[128 = 0]

[137 116  54 138  89 133 119 118 126 140 151 176 116 123  90 114 112 135
  93 140 108 129 123 157 119 104 137 109 135 110] -> <73>:U
[139 114  36 174 148 137 113 121 120 138 143 155 138 122 118 126 149 131
  67 127 152 137 116 214 123  87 133  85 111 119] -> <80>:P
[136 126  69 141 128 138 104 111 135 161 121 153 110 136 125 119 123 135
  75 128 127 144 125 198 120 111 138 112 123 125] -> <80>:X
[140 124 104 140 204 128 121 110 131 165 151 141 134 133 167 107 137 117
 103 133 115 136 127 172 100  82 132 109 120 121] -> <79>:V
[143 141  96 146 142 115 114 121 118 175 124 172 111 152 176  96 104 122
  64 127 132 135 132 234 128 114 137 112 133 100] -> <79>:H
[119 118  91 146 205 122 105 126 135 161 119 146 140 139 130 119 146 135
  96 121 165 130 124 175 112 106 127 119 126 146] -> <80>:M
[136 150  87 163 128 130 128 129 122 157 118 148 143 139 166 111 103 126
  74 130 120 123 134 201 111  96 132 108 139 109] -> <79>:C
[139 113  31 133 113 119 109 122 125 151 122 155 136 138  72 123 143 134
 101 114 133 155 114 174 136 138 133 124 121 159] -> <80>:P
[140 128  56 160 157 121 118 112 132 163 123 163 141 139  87 134 132 130
  83 134  89 131 112 208 116  80 143 119 115 117] -> <79>:V
[133 122   4 143  92 117 134 124 124 139 131 155 157 122 114 163 103 116
  66 151  68 132 149 187 118  17 131 115 113 117] -> <73>:U
[133 144 132 141 181 130 120 121 125 158 137 153 109 139 161  97 139 129
 102 108 139 132 136 189 126 121 138  85 130 108] -> <79>:C
[143 128  68 163 180 127 133 122 139 169 109 154 152 146 145 114 117 119
 105 140  86 133 123 178 119  50 128 125 129 126] -> <79>:C
[141 132  65 136 111 136 121 133 137 149 138 173 146 144 171 115 131 134
  86 139  73 144  98 208 122  71 143 132 116 117] -> <79>:H
[127 118  70 116 146 129  98 108 139 141 126 153 138 137 115  80 144 137
  74 116 159 178 125 192 124 110 124  99 113 122] -> <80>:X
[136 120  53 135 124 128 121 111  89 149 137 147 129 135 105 107 119 138
  83 134 108 136 133 145 114  77 134 113 118 123] -> <73>:U
[135 114  80 128 172 130 124 124 124 148 129 121 131 127 155 142 129 142
 101 149 115 145 149 175 138  73 149 126 126 115] -> <80>:M
[137 126  68 131  96 112 122 128 133 125 144 133 119 125  98 129 120 128
  93 126  89 128 111 165 135 101 133 118 119 134] -> <73>:U
[130 111  61 136  99 118 124 141 129 150 135 169 119 110  97 120  99 135
  91 122 108 137 115 146 126  80 120 122 125 161] -> <73>:B
[137 122   7  72 136 117 102 106 112 173 122 201 140 107 102  88 101 136
  92 147  98 141  77 209 118 111 136 125 126 150] -> <79>:H
[130 101  53 123 152 121 112 112 139 140 119 153 160 132 113 131 126 135
  99 139 137 153 128 192 107  66 135 142 117 130] -> <80>:M
[138 122  43 141 146 113 129 124 134 167 125 144 146 142 124 128 182 121
  88 135  79 131 145 192 136  46 117 113 108 124] -> <79>:V
[137 131  71 132 159 126 125 111 137 148 125 171 141 150 115 106 111 132
  94 125 105 137 110 166 136  87 131 103 123 139] -> <79>:V
[134 111  80 129 152 181 108 110 127 147 132 140 127 128 137 109 146 109
  85 136 166 143 134 203 119  78 137 107 120 104] -> <80>:X
[130  89  51 138 159 127 132 117 133 156 138 130 165 132 129 122 132 118
  88 120 138 138 144 167 126  38 135 125  71 103] -> <80>:X
[123 122  60 139 173 126 120 111 123 157 122 162 136 137  92  94 134 126
 101 145 116 132 105 154 118 110 126 121 121 118] -> <79>:V
[135 119  81 161 128  49 113 120 134 166 147 187 108 112 137  98  89 159
  65 152 133 132  74 204 122 101 133  94 142 153] -> <73>:B
[121 131  70 132 128 132 113 126 130 149 132 140 150 138 137 131 148 132
  80 123 143 137 132 218 137  92 139 132 123 118] -> <80>:M
[141 129  93 149 174 130 120 123 124 157 141 155 144 137 167 106 120 117
  94 145 102 142 126 207 129  76 146 113 128 128] -> <79>:C
[151  79  47 126 128 128 118 120 141 149 129 140 152 115 107 117 129 121
  50 132 155 159 119 206 123  72 153 138 116 108] -> <80>:X
[143 123 108 146 172 123 121 210 118 166 122 157 140 130 179 111 116 135
  86 143 103 135 141 202 107  75 142  99 137 128] -> <79>:C
[133 186  49 144 105 115 102 119 154 155 138 166 154 129  81  95 119 128
  73 140 119 139 124 207 122  71 153 100 120 114] -> <80>:X
[133 109  48 134 150 128 109 116  99 145 141 148 144 130 132 137 139 132
  77 123 144 144 141 205 120  72 141 115 116 156] -> <80>:M
[105  65  23 141 129 121 129 120 129 157 138 168 149 136  88 108 125 126
 107 148  80 160 133 143 122  57 135 146 112 139] -> <73>:U
[146 135 100 146 206 105 105 102 133 181 114 185 116 165 165  90 139 140
 106 125 163 139 122 227 136 103 137  98 117 147] -> <79>:C
[130 145  99 137 187 132  89 113 124 152 128 172 104 137 126  93 163 147
  63 117 220 147 113 215 133 150 140 122 133 138] -> <80>:M
[122 114  65 160 200 107 122 122 122 145 109 179 125 131 130  95 130 140
  49 132 123 144 127 164 122  76 127 151 112 131] -> <79>:V
[139 122  39 157 191 115 105 122 129 140 125 176 153 139 115  96  94 127
  74 141 101 135 118 168 122  84 132 116 122 143] -> <79>:V
[142 134  69 157 182 126 119 126 112 188 132 151 138 145 165 113 127 133
  77 149 101 121 133 186  91  76 135 107 125 133] -> <79>:V
[132  99  36 145 144 128 112 122 123 152 123 139 167 129 116 140 137 132
  90 119 128 147 145 203 126  77 133 132 106  95] -> <80>:X
[135  75  40 145 119 112 107 109 128 155 130 174 119 121 113 102  95 120
  75 110 114 145 102 164 120  84 129  92 117 148] -> <73>:D
[131 128  96 145 103 115 142 118 129 147 132 146 123 131  96 107 108 135
 120 142 118 128  86 139 119  96 112  88 118 124] -> <73>:B

[127 122 134 123 119 123 117 116 130 121 131 132 137 128 131 126 120  86
 134 116 132 131 153 128 120 133 125 108 136 128] -> sm:<26>
[119 133 119 117 127 129 105 128 122 129 102 135 122 122 129 120 162 115
 112 123 126 127 129 127 126 144 128 126 143 128] -> tc:<33>
[132 131 127  97 128 127 100 129 124 125 102 130 120 133 130 123 157 119
 112 111 127 117 120 123 123 137 127 110 134 132] -> tc:<33>
[127 132 129 128 123 127 116 121 127 133 118 133 116 130 125 120 150 105
 130 124 129 131 140 129 125 129 125 136 135 130] -> sm:<26>
[128 127 129 108 127 125 103 116 128 128 121 132 130 136 130 123 131 103
 116 117 128 120 141 129 120 142 116  84 146 130] -> zc:<21>
[131 119 134 134 119 118 126 112 131 121 152 130 136 128 127 126  94 105
 120 124 128 127 152 125 127 129 123  83 135 126] -> sm:<26>
[127 124 125 111 127 129 101 121 111 123 115 136 124 129 132 124 149 103
 115 112 125 127 131 129 122 142 124 109 138 131] -> zc:<20>
[133 127 131 124 128 123 130 116 130 123 133 134 138 126 124 125 112 106
 122 116 132 128 145 133 128 136 128 107 137 130] -> sm:<26>
[136 119 141 119 136 118 152 123 130 131 168 125 140 132 128 132  73 141
 128 136 131 122 130 126 133 119 138 103 125 124] -> dq:<39>
[125 126 122 100 135 126 123 135 125 127 103 126 130 130 128 124 143 142
 118 123 145 126 123 126 128 131 128 131 134 123] -> tc:<23>
[133 127 128 120 126 123 104 111 132 122 126 133 129 131 132 122 117  96
 115 115 121 123 151 136 120 142 126  75 148 139] -> zc:<21>
[134 125 124 117 127 122  97 119 122 123 123 129 119 132 132 122 119 104
 105 116 120 122 135 132 122 137 122  74 151 131] -> zc:<20>
[126 134 120  93 128 140 110 134 122 120  89 128 123 131 137 121 178 128
 111 116 129 126 120 128 128 137 128 146 129 130] -> tc:<33>
[132 126 130 111 128 130 116 118 128 121 124 132 127 128 124 118 148  99
 124 117 123 132 143 127 124 135 128 112 140 132] -> sm:<26>
[141 107 141 142 122 115 133 105 138 129 177 127 140 120 127 130  71 106
 119 120 114 128 158 129 124 130 127  73 146 131] -> sm:<26>
[128 122 125  99 134 124 124 120 130 122 119 131 147 129 129 119 134 115
 106 114 130 120 136 129 126 137 125 102 139 131] -> zc:<20>
[133 113 124 109 128 120 120 110 125 122 129 132 136 126 129 121 116 115
 102 115 125 123 138 130 125 143 120  81 147 130] -> zc:<20>
[126 123 133 135 122 126 124 122 133 127 134 129 130 132 127 123 133 101
 137 124 129 135 129 131 123 126 141 118 140 126] -> sm:<26>
[126 127 111 112 127 127 109 124 122 126 112 132 126 133 129 127 150 118
 111 118 129 123 128 119 125 138 124 115 138 130] -> tc:<33>
[135 119 136 118 124 115 121 129 136 117 129 129 136 124 134 116 129 101
 116 117 127 130 152 128 123 131 128 103 145 136] -> sm:<35>
[127 131 115 108 128 125 102 129 119 121  96 132 124 132 129 122 165 131
 109 114 122 125 126 128 122 132 128 122 141 127] -> zc:<20>
[129 125 134 118 124 124 125 121 130 119 126 133 132 126 127 122 147 100
 139 118 128 131 147 125 119 133 128 128 135 132] -> sm:<26>
[124 129 127 103 124 128 109 126 128 122 111 129 122 133 128 122 143 113
 120 124 127 121 130 128 130 138 121 106 131 131] -> zc:<21>
[128 126 132 116 126 123 125 122 131 119 115 136 133 116 138 124 136  99
 127 113 130 131 144 128 123 131 124 130 138 133] -> sm:<26>
[132 125 122  98 143 126 126 127 114 124 118 137 134 135 131 125 151 128
 112 120 134 122 125 127 126 133 127 115 136 128] -> tc:<23>
[123 141 131  82 136 138 120 149 117 129  92 132 115 139 124 119 189 130
 113 134 134 126 107 122 128 136 133 162 115 129] -> tc:<23>
[131 120 135 109 133 124 121 113 131 121 136 132 137 138 130 125 107 105
 119 114 129 122 145 128 126 135 127  86 140 128] -> zc:<21>
[139 119 130 101 133 124 113 109 128 124 134 132 129 134 139 123 119 101
 113 117 120 121 138 128 125 138 128  81 144 128] -> zc:<21>
[127 118 114 109 130 124 109 125 131 123 113 132 128 132 133 122 123 120
  96 107 127 117 134 139 126 145 124 103 145 127] -> tc:<33>
[131 116 124 111 128 119 118 117 129 123 128 134 135 132 133 126 121 111
 109 111 125 125 140 129 124 139 123  89 143 132] -> zc:<20>
[127 126 129 107 127 121 112 127 123 126 110 128 126 133 127 129 137 124
 115 120 128 127 131 129 125 134 128 105 138 131] -> tc:<23>
[134 116 124 141 125 123 122 108 132 127 145 131 132 131 126 124  72 117
 101 110 124 119 147 130 124 136 122  67 147 127] -> tc:<23>
[126 118 135 131 118 112 132 114 139 118 134 130 137 115 131 124 112 106
 121 113 127 134 155 131 121 125 125 109 138 135] -> sm:<35>
[141 109 141 123 138 120 162 128 133 120 165 124 148 136 131 136  67 154
 116 129 133 126 135 126 133 116 132  97 130 125] -> dq:<27>
[125 123 116 112 131 120 114 119 127 124 108 128 130 127 133 124 139 134
 102 114 126 128 126 131 125 136 135 111 145 128] -> tc:<23>
[127 121 129 105 133 119 127 122 132 119 114 133 133 129 129 128 142 123
 118 105 132 127 134 129 120 131 126 123 139 130] -> zc:<20>
[125 136 137 117 123 127 116 128 133 123 123 129 120 121 128 119 156  97
 142 132 104 124 131 125 124 129 135 131 133 135] -> sm:<26>
[134 118 131 133 119 114 121 114 136 120 140 130 134 121 129 120 107  98
 112 113 122 131 160 128 120 129 122  89 149 133] -> sm:<35>
[125 124 124 116 123 125  99 110 131 125 120 132 127 130 129 133 127 104
 108 114 123 122 136 130 120 142 123  87 144 127] -> tc:<23>
[135 118 132 105 129 121 119 116 131 119 125 133 138 135 130 124 123 102
 113 114 132 116 147 124 121 140 127  81 144 129] -> zc:<21>
[128 128 132 125 123 118 119 118 137 125 133 132 132 128 130 126 124  83
 135 126 127 130 149 129 126 137 128 105 142 133] -> sm:<26>

[105 142 123 132 150 167 129 145 107 124 138 108 133 137 119 132 155 118
 122 148 125 119 144 139 136 118 132 124 142 130] -> Q:mm
[130 134 105 129 127 159 143 142 136 121 147 140 111 115 118 127 117 109
 115 152 118 120 141 121 121 139 133 131 142 114] -> K:dh
[106 129 106 130 142 158 124 131 121 129 140 110 131 119 128 110 138 118
 136 156 124 127 130 145 128 132 129 117 123 122] -> R:Mc
[122 145 105 126 165 181 128 131 114 126 141 119 114 139 129 128 144 121
 100 157 114 145 129 118 126 115 129 130 149 115] -> K:sb
[131 146 116 126 144 150 137 140 115 137 138 136 119 127 129 129 130 120
 117 140 113 116 132 101 123 128 135 136 137 131] -> K:hg
[117 134 122 131 155 156 132 138 129 117 133 113 111 119 139 139 155 132
 116 137 123 129 141 136 128 112 115 129 147 128] -> Q:bg
[101 147 113 136 151 161 133 140 134 130 129 110 119 133 135 119 142 143
 121 156 121 120 142 126 131 123 132 127 133 134] -> R:Qc
[112 139 112 133 142 159 119 139 137 124 143 118 118 126 117 117 134 124
 126 150 126 125 133 132 125 126 109 127 138 126] -> R:Qc
[123 142 104 133 148 168 137 139 110 119 148 132 113 127 127 128 136 109
 106 148 117 112 133 118 126 125 132 127 139 104] -> K:hg
[142 132 127 138 133 137 135 125 116 122 133 135 125 132 130 152 131 129
 116 122 123 123 119 119 126 131 127 129 135 117] -> K:hg
[112 128 129 139 165 172 131 145 134 123 146 110 107 137 130 154 161 133
 125 135 123 129 146 140 108 108 137 116 148 131] -> Q:bg
[128 135 116 130 145 165 136 139 112 122 134 131 112 127 129 113 139 122
 115 136 118 127 126 128 121 123 122 122 138 115] -> K:hg
[108 141 118 135 151 159 132 138 123 124 137 110 122 131 118 126 148 131
 123 145 127 123 129 136 133 128 130 126 145 135] -> Q:mm
[110 141 115 139 147 158 137 141 127 122 132 114 116 129 121 126 142 123
 117 146 124 123 135 118 134 122 135 127 150 129] -> Q:mm
[107 139 109 138 159 161 133 140 125 122 143 109 113 127 126 120 150 125
 120 162 113 122 143 132 128 128 161 125 141 128] -> R:Qc
[120 126 112 123 111 138 133 131 118 125 123 143 116 117 123 122 114 115
 122 134 107 126 130 130 122 135 136 132 140 113] -> K:dh
[118 140 123 134 154 158 131 138 120 127 133 122 114 132 127 135 150 112
 111 136 117 124 132 127 130 122 122 129 144 126] -> Q:Hl
[122 141 113 129 146 150 134 140 122 130 133 125 122 127 120 106 130 120
 109 146 117 121 133 113 127 130 132 128 143 114] -> K:sb
[130 139 111 133 139 159 130 137 112 124 145 141 113 126 125 143 130 112
 116 138 119 123 134 117 123 127 134 128 148 105] -> K:dh
[110 135 124 132 149 151 140 142 126 124 137 126 112 131 129 149 160 127
 124 136 126 122 137 127 138 120 139 129 143 127] -> Q:bg
[126 132 109 131 143 145 135 138 123 127 139 137 119 113 127 119 129 121
 119 146 120 129 130 109 121 135 139 131 130 119] -> K:sb
[127 142 108 132 160 171 139 137 120 124 159 125  98 131 127 121 136 122
 102 156 112 121 144 108 119 131 113 130 136 110] -> K:sb
[135 141 107 131 134 147 137 138 117 123 137 142 109 123 127 130 134 123
 113 140 120 123 128 116 121 134 143 132 136 108] -> K:dh
[108 156 106 134 161 182 131 143 118 124 151 115 111 128 125 126 149 119
 113 178 120 117 150 127 130 118 136 119 146 115] -> R:Qc
[102 137  98 140 142 165 122 135 122 123 152 107 128 127 117 115 138 114
 128 162 126 129 139 137 131 127 127 121 128 121] -> R:Mc
[123 132 140 135 142 143 137 133 120 130 118 126 123 153 140 133 148 150
 124 124 131 122 133 133 135 111 136 116 148 142] -> Q:bg
[136 136 117 130 141 138 143 140 123 104 130 121 114 134 139 129 134 138
 110 135 116 135 117 120 120 127 140 129 134 123] -> K:hg
[ 96 134 126 140 158 183 131 146 116 125 150 105 103 136 130 153 166 126
 121 135 124 123 142 143 139 102 129 124 148 127] -> Q:bg
[127 136 111 136 143 157 130 146 119 124 142 132 115 125 135 137 134 125
 127 142 118 123 133 121 116 124 133 132 136 114] -> K:dh
[118 127 117 140 139 149 126 129 135 127 129 112 117 127 135 119 141 135
 134 145 127 128 131 129 129 129 132 116 122 138] -> R:Qc
[103 161  96 125 154 176 118 130 118 127 148 108 135 121 126 116 144 119
 108 156 130 121 128 137 130 122 117 128 140 123] -> R:gj
[112 129 125 131 153 163 135 127 114 127 140 113 114 138 130 135 148 126
 119 148 126 121 132 137 130 123 128 123 138 119] -> Q:Hl
[115 132 110 128 143 154 118 124 141 131 140 113 145 123 129 120 132 127
 135 156 128 132 124 135 137 136 125 121 122 127] -> R:Mc
[112 136 140 126 165 166 138 148 122 125 139 111 127 136 124 137 157 122
 122 129 129 128 137 127 134 116 134 124 146 126] -> Q:bg
[117 137 113 126 144 160 124 124 121 134 130 110 139 131 132 122 129 118
 117 152 135 123 128 139 125 127 120 126 140 119] -> R:Mc
[121 135 113 105 151 142 136 138 130 127 138 117 110 126 126 122 140 131
 123 144 118 124 142 123 130 130 140 123 141 133] -> R:Qc
[ 98 134 106 130 164 175 129 134 122 126 145 113 121 134 144 127 155 128
 123 157 119 135 139 139 130 122 139 128 132 150] -> R:Qc
[132 137 126 128 129 198 135 144 124 124 130 137 110 131 125 134 137 126
 120 127 119 133 133 118 123 122 134 126 137 117] -> K:hg
[119 144  95 134 159 175 142 150 114 121 143 129 108 128 127 115 142 114
 106 155 110 120 132 106 123 127 147 126 146 110] -> K:sb
[141 133 116 130 133 140 131 135 128 127 132 147 115 123 121  97 114 121
 123 133 112 120 133 109 113 138 136 129 125 114] -> K:dh
[142 128 133 127 125 125 132 141 130 118  97 146 143 132 123 130 114 127
 129 120 118 127 136 110 126 129 134 137 138 128] -> K:hg
[117 140 121 133 159 165 131 141 124 125 139 112 110 140 129 136 156 136
 125 137 122 123 139 129 134 117 137 129 143 120] -> Q:bg

[121 100 110 120 101 136 115 147 134 131 139 116 132 161 144 144 132 117
 140 134 120 119 123 129 121 142 122 132 134 118] -> (16):Rl
[124 126 113 137 117 141 132 132 127 121 123 128 117 129 125 124 128 121
 127 135 138 130 110 111 122 114 134 121 124 112] -> (26):cf
[125 129 114 128 126 140 133 134 131 134 116 130 121 160 131 138 115 115
 131 135 135 123 122 137 129 149 122 118 132 129] -> (21):ns
[125 124 125 125 124 130 127 127 129 134 117 126 130 158 133 140 122 119
 136 132 126 131 129 148 133 151 109 130 135 146] -> (21):qp
[130 111 108 139 103 142 113 144 145 108 122 111 143 143 116 138 140 111
 148 138 133 133 103 123 115 122 119 124 119 111] -> (26):Fr
[121 128 107 120 109 149 133 141 124 123 116 124 125 171 141 132 107 113
 136 153 137 105 122 132 132 158 139 117 139 129] -> (21):ns
[130  90 110 124 115 146 123 146 124 131 120 120 124 148 135 139 127 115
 133 137 131 118 127 120 128 134 130 120 145  98] -> (16):ql
[121 136 133 124 118 150 125 135 129 116 115 119 132 147 132 135 106 111
 145 152 148 115 113 144 130 160 113 106 130 137] -> (17):gm
[129 104 110 120 109 138 112 150 129 136 133 116 131 157 142 143 119 110
 134 143 134 106 125 124 124 137 122 126 142 114] -> (16):ql
[136  98 115 127 105 136 106 153 131 121 126 111 136 146 135 134 132 119
 143 141 123 118 120 126 121 136 127 127 134 114] -> (16):ql
[117 120 120 117 119 138 132 132 123 134 114 122 121 179 147 138 114 114
 132 128 130 108 131 141 129 160 120 130 139 137] -> (21):ns
[121 123 119 115 111 137 126 134 133 132 118 123 128 168 137 143 124 114
 137 132 124 114 131 140 127 155 123 128 142 134] -> (21):qp
[125 109 109 123  97 143 113 140 128 123 130 116 130 158 142 141 132 119
 137 138 117 113 116 113 107 137 137 126 134 108] -> (16):Rl
[129 130 125 134 121 143 119 140 140 110 133 121 139 127 117 130 135 116
 134 133 133 137 109 126 120 125 124 115 122 124] -> (26):Fr
[124  92 112 135 100 134 110 146 135 134 129 113 135 159 125 147 126 111
 137 137 122 108 118 120 121 144 124 132 140 113] -> (16):ql
[118 135 113 122 112 142 133 134 127 127 116 136 117 170 140 136 114 114
 135 135 127 116 125 138 130 150 125 122 130 130] -> (21):ns
[132 102 106 127 107 140 118 142 127 133 120 118 121 155 139 145 123 119
 142 145 134 115 130 122 124 131 124 132 140 117] -> (16):Rl
[126 124 111 138 109 145 121 133 136 111 130 126 131 140 118 134 134 118
 132 137 130 134 107 123 102 122 134 121 129 112] -> (26):cf
[123 131 119 134 113 151 121 140 143 116 131 120 139 136 117 132 127 112
 123 138 130 122 101 114 122 126 133 112 121 109] -> (26):Fr
[126 102 107 123 110 132 113 145 123 135 116 117 131 163 137 146 134 121
 144 128 119 123 130 145 121 150 132 136 137 125] -> (16):ql
[118 123 110 120 108 149 123 141 113 126 130 124 129 159 131 144 123 119
 130 136 121 113 122 130 121 143 132 123 135 119] -> (16):ql
[117 127 118 119 104 144 127 145 124 117 108 116 129 154 137 138 114 114
 153 141 138 121 117 144 128 158 112 118 132 137] -> (17):gm
[127 131 108 131 110 149 134 141 129 116 119 129 118 145 122 133 128 114
 134 142 142 128 110 116 121 124 131 113 116 112] -> (26):cf
[128 122 114 138 117 139 126 142 137 115 123 127 121 137 119 124 128 121
 134 135 138 120 113 112 128 122 122 125 126 113] -> (26):cf
[130 114 115 139 102 155 125 147 145 113 126 115 136 132 122 126 123 113
 133 151 143 107 103 112 121 136 115 112 123 110] -> (26):Fr
[129 115 113 131 101 140 117 138 133 117 124 124 129 143 130 131 134 115
 134 133 126 122 114 117 122 124 129 126 124 109] -> (26):cf
[128 115 125 124 111 131 126 138 133 122 127 118 131 145 131 141 117 110
 136 141 130 117 115 125 125 142 125 128 123 127] -> (17):qq
[128 115 119 134 101 143 129 143 121 113 109 113 122 155 135 131 113 119
 145 152 144 112 120 137 129 161 110 123 131 137] -> (17):gm
[123 120 114 112 116 141 131 137 128 130 115 127 122 168 137 138 121 121
 143 133 123 121 134 125 128 147 126 113 138 134] -> (21):qp
[127 120 108 119 104 153 136 152 128 125 131 126 123 161 135 143 118 113
 119 144 139 107 118 104 124 142 132 113 140 103] -> (16):ql
